Here is a tiny trained network, its code and every weight. The questions are about switching its units off for an input and a class, where a switched-off unit gives its printed mean instead of its output.

import numpy as np


def w(rows, s, z=0):
    codes = np.array(rows[::2]) - 128.0
    scale = np.full(codes.shape[1], s)
    scale[-1] = z or s
    return codes * scale


def norm(h):
    return h / np.sqrt((h * h).mean(-1, keepdims=True) + 1e-5)


def f(y):
    return y / 2 * (1 + np.tanh(0.7978845608 * (y + 0.044715 * y**3)))


def log_softmax(a):
    a = a - a.max(-1, keepdims=True)
    return a - np.log(np.exp(a).sum(-1, keepdims=True))


def net(x, mask):
    res = np.array(x, float).reshape(1, 4) / 4 @ E
    u = 0
    for l in range(3):
        y = f(norm(res) @ A[l][:, :-1].T + A[l][:, -1])
        res = res + np.where(mask[u : u + 4], y, B[l][:, -1]) @ B[l][:, :-1]
        u += 4
    return log_softmax(norm(res)[-1] @ U[:, :-1].T + U[:, -1])


A, B = {}, {}
E = w([
[164,143,254,123,180,102,87,173],'x0',
[61,64,101,104,67,22,172,144],'x1',
[81,126,98,57,133,96,111,189],'x2',
[56,156,125,86,170,99,130,103],'x3',
],0.0092)
A[0] = w([
[167,160,156,165,229,215,190,61,167],'0.n0',
[179,143,39,164,59,162,71,255,95],'0.n1',
[119,85,94,99,16,116,210,160,130],'0.n2',
[159,105,167,94,175,49,133,203,8],'0.n3',
],0.0062,0.0012)
B[0] = w([
[119,124,69,120,159,114,27,125,255],'0.n0',
[187,171,148,74,139,201,235,162,211],'0.n1',
[154,185,78,165,93,118,113,249,229],'0.n2',
[90,142,147,141,123,76,122,106,180],'0.n3',
],0.012,0.0047)
A[1] = w([
[139,143,126,168,93,166,101,55,4],'1.n0',
[130,162,253,73,167,11,144,133,96],'1.n1',
[155,143,152,53,51,171,22,151,16],'1.n2',
[45,155,202,85,168,155,89,157,112],'1.n3',
],0.0074,0.0025)
B[1] = w([
[205,33,132,136,209,157,34,70,140],'1.n0',
[117,11,179,157,191,71,200,142,255],'1.n1',
[87,108,104,237,133,143,143,162,159],'1.n2',
[50,96,144,132,221,95,170,161,192],'1.n3',
],0.011,0.0042)
A[2] = w([
[116,88,159,136,128,133,147,131,4],'2.n0',
[198,166,122,222,134,117,67,92,163],'2.n1',
[159,126,140,4,170,183,235,135,211],'2.n2',
[215,162,83,164,114,195,106,59,125],'2.n3',
],0.011,0.0023)
B[2] = w([
[47,79,172,48,159,163,154,140,133],'2.n0',
[115,125,68,56,53,112,99,98,222],'2.n1',
[152,165,193,253,124,186,128,113,194],'2.n2',
[143,60,230,61,107,144,155,94,254],'2.n3',
],0.014,0.0079)
U = w([
[112,198,38,147,4,32,243,175,226],'0',
[128,179,94,133,232,111,31,102,58],'1',
[80,30,246,154,201,12,195,184,98],'2',
[250,217,164,198,92,252,216,147,110],'3',
[47,235,114,218,176,172,159,112,2],'4',
[183,44,142,24,81,171,94,60,221],'5',
],0.011,0.0036)

Each question gives the input, the list of numbers given to net, and the class t.
The units are the neurons (one row each of A and B). Each row of codes is followed by its name. A weight is (code - 128) times the scale printed after its matrix; where a second scale follows, it is the last column's (A, B and U).
mask holds one flag per neuron, layer by layer. A switched-off neuron (its flag False) gives its mean, the last column of its row in B, instead of its output. The means were averaged over made-up inputs and are rounded, as every weight is.
A unit's drop is (log p(t) with every unit on - log p(t) with that unit switched off) / (log p(t) with every unit on - log p(t) with every unit switched off).
The circuit of an input: a set's keep is (log p(t) with only the set's units on - log p(t) with every unit switched off) / (log p(t) with every unit on - log p(t) with every unit switched off). Starting from all 12 units, units are removed one at a time, each time the one whose removal leaves the highest keep (on an exact tie, the one counted first), for as long as the keep stays at least 0.8.
circuit, biggest first: the units of the circuit, biggest drop first
top k neurons: the k neurons with the biggest drops, biggest first
top k neurons in layer l: the k neurons of layer l with the biggest drops, biggest first
drop when u is switched off: that unit's drop, to one decimal
input [3,-4,-2,5], class 1: circuit, biggest first : [0.n0]
input [-2,2,6,-4], class 3: circuit, biggest first : [0.n1 2.n2]
input [8,-7,-3,4], class 1: circuit, biggest first : [0.n0 2.n3]
input [-3,3,-6,6], class 0: top 4 neurons : [0.n1 2.n3 0.n0 0.n2]
input [2,7,2,0], class 0: top 2 neurons : [0.n2 2.n3]
input [-2,-7,5,4], class 1: top 3 neurons : [0.n0 0.n1 2.n2]
input [4,-4,-2,-1], class 5: top 2 neurons : [2.n1 1.n1]
input [-5,-3,0,8], class 1: top 3 neurons in layer 2 : [2.n3 2.n1 2.n2]
input [0,5,-7,5], class 0: top 3 neurons in layer 0 : [0.n3 0.n2 0.n1]
input [3,0,-5,3], class 1: top 4 neurons : [0.n0 2.n3 1.n3 0.n2]
input [7,-7,-5,3], class 1: top 2 neurons : [1.n3 2.n3]
input [-1,-5,8,-5], class 3: drop when 0.n0 is switched off : 0.0
input [-7,0,0,-5], class 3: drop when 0.n1 is switched off : 0.5
input [-6,-6,4,0], class 3: circuit, biggest first : [2.n2]
input [1,0,-6,4], class 5: drop when 1.n1 is switched off : 0.2
input [5,-8,5,-3], class 1: top 3 neurons in layer 1 : [1.n3 1.n2 1.n1]
